Below is a small trained network, with its code and all its weights. Each question gives an input and a class and asks what happens when units are switched off, that is, made to give their printed mean instead of their output.

import numpy as np


def w(rows, s, z=0):
    codes = np.array(rows[::2]) - 128.0
    scale = np.full(codes.shape[1], s)
    scale[-1] = z or s
    return codes * scale


def f(y):
    return y / 2 * (1 + np.tanh(0.7978845608 * (y + 0.044715 * y**3)))


def log_softmax(a):
    a = a - a.max(-1, keepdims=True)
    return a - np.log(np.exp(a).sum(-1, keepdims=True))


def net(x, mask):
    res = np.array(x, float).reshape(1, 7) / 4 @ E
    y = f(res @ A[0][:, :-1].T + A[0][:, -1])
    res = res + np.where(mask, y, B[0][:, -1]) @ B[0][:, :-1]
    return log_softmax(res[-1] @ U[:, :-1].T + U[:, -1])


A, B = {}, {}
E = w([
[117,95,131,69,3,66,74],'x0',
[106,124,129,136,130,133,138],'x1',
[116,128,34,202,173,74,51],'x2',
[84,123,143,131,146,118,142],'x3',
[100,109,116,128,145,128,138],'x4',
[119,202,59,104,79,107,178],'x5',
[147,119,87,133,110,161,121],'x6',
],0.011)
A[0] = w([
[139,127,152,58,149,122,177,103],'neuron 1',
[191,186,127,185,253,231,173,64],'neuron 2',
[150,177,150,175,182,129,201,52],'neuron 3',
[97,132,191,70,93,243,199,108],'neuron 4',
[158,52,171,102,146,154,153,127],'neuron 5',
[111,66,113,130,66,111,100,34],'neuron 6',
[94,168,114,217,131,97,60,62],'neuron 7',
[127,166,68,102,112,113,192,251],'neuron 8',
[120,100,117,138,28,81,158,75],'neuron 9',
[146,163,152,4,154,192,96,86],'neuron 10',
[98,143,72,223,151,64,26,126],'neuron 11',
[115,133,165,49,125,168,159,113],'neuron 12',
[127,231,97,85,125,85,139,124],'neuron 13',
[184,154,96,179,115,95,121,156],'neuron 14',
[119,169,98,170,158,65,91,85],'neuron 15',
[125,199,68,49,141,99,191,185],'neuron 16',
[107,138,184,135,76,137,49,137],'neuron 17',
[155,188,107,140,154,203,125,38],'neuron 18',
[183,39,254,150,186,147,14,211],'neuron 19',
],0.0094,0.0028)
B[0] = w([
[175,177,143,168,187,86,178,155],'neuron 1',
[57,77,106,89,36,32,160,252],'neuron 2',
[82,91,94,40,74,37,164,184],'neuron 3',
[129,186,206,233,79,130,146,204],'neuron 4',
[100,143,172,151,187,183,134,164],'neuron 5',
[117,106,95,120,120,63,139,157],'neuron 6',
[159,98,155,157,98,131,163,180],'neuron 7',
[2,188,159,93,185,203,138,182],'neuron 8',
[127,148,21,106,49,61,104,167],'neuron 9',
[144,160,136,217,86,111,126,159],'neuron 10',
[244,206,213,149,128,163,212,228],'neuron 11',
[189,129,190,218,115,127,169,170],'neuron 12',
[69,147,130,38,156,176,53,171],'neuron 13',
[132,129,105,164,86,169,90,161],'neuron 14',
[186,143,213,201,171,133,236,177],'neuron 15',
[74,197,175,72,194,229,105,186],'neuron 16',
[142,72,19,73,88,114,145,159],'neuron 17',
[29,51,106,165,105,92,121,163],'neuron 18',
[89,130,31,67,236,199,69,233],'neuron 19',
],0.0065,0.014)
U = w([
[173,171,100,221,142,149,148,83],'0',
[54,135,44,25,212,199,79,229],'1',
[65,52,13,28,91,2,140,2],'2',
],0.0066,0.0033)

Each question gives the input, the list of numbers given to net, and the class t.
The units are the neurons (one row each of A and B). Each row of codes is followed by its name. A weight is (code - 128) times the scale printed after its matrix; where a second scale follows, it is the last column's (A, B and U).
mask holds one flag per neuron, in row order. A switched-off neuron (its flag False) gives its mean, the last column of its row in B, instead of its output. The means were averaged over made-up inputs and are rounded, as every weight is.
A unit's drop is (log p(t) with every unit on - log p(t) with that unit switched off) / (log p(t) with every unit on - log p(t) with every unit switched off).
The circuit of an input: a set's keep is (log p(t) with only the set's units on - log p(t) with every unit switched off) / (log p(t) with every unit on - log p(t) with every unit switched off). Starting from the 12 units with the biggest drops (on a tie, the unit counted first), units are removed one at a time, each time the one whose removal leaves the highest keep (on an exact tie, the one counted first), for as long as the keep stays at least 0.8.
units of the circuit, in order: the units of the circuit, biggest drop first
k most important neurons: the k neurons with the biggest drops, biggest first
drop when u is switched off: that unit's drop, to one decimal
input [-8,-1,6,-1,-1,3,-7], class 2: units of the circuit, in order -> neuron 2
input [-2,4,-6,7,4,5,-3], class 0: 3 most important neurons -> neuron 4; neuron 12; neuron 19
input [-8,8,-3,1,6,7,-4], class 2: 3 most important neurons -> neuron 2; neuron 3; neuron 19
input [1,-3,-8,2,4,7,0], class 0: 2 most important neurons -> neuron 4; neuron 12
input [-5,7,0,3,-3,3,-3], class 2: units of the circuit, in order -> neuron 2; neuron 3
input [0,-7,5,5,-1,8,-4], class 1: 3 most important neurons -> neuron 13; neuron 16; neuron 8
input [2,0,-5,5,5,4,7], class 0: 3 most important neurons -> neuron 4; neuron 19; neuron 12
input [3,0,1,-7,-7,-6,-6], class 1: 2 most important neurons -> neuron 19; neuron 2
input [-4,-8,1,-4,-8,-3,3], class 2: 3 most important neurons -> neuron 2; neuron 16; neuron 8
input [7,0,-7,5,-3,8,1], class 1: 3 most important neurons -> neuron 16; neuron 13; neuron 8
input [5,-8,1,-6,2,-7,1], class 1: 2 most important neurons -> neuron 19; neuron 2
input [-7,-2,-6,6,1,-2,6], class 2: 3 most important neurons -> neuron 2; neuron 3; neuron 11
input [-4,-8,-3,-8,-4,5,-6], class 1: 3 most important neurons -> neuron 16; neuron 13; neuron 8
input [6,-5,-4,-3,-7,8,6], class 1: units of the circuit, in order -> neuron 16
input [-1,-8,6,7,-1,5,-2], class 0: drop when neuron 15 is switched off -> 0.3
input [-4,5,3,-7,-8,5,0], class 1: drop when neuron 8 is switched off -> 0.2
input [-7,-4,1,2,-7,0,6], class 2: drop when neuron 16 is switched off -> 0.0
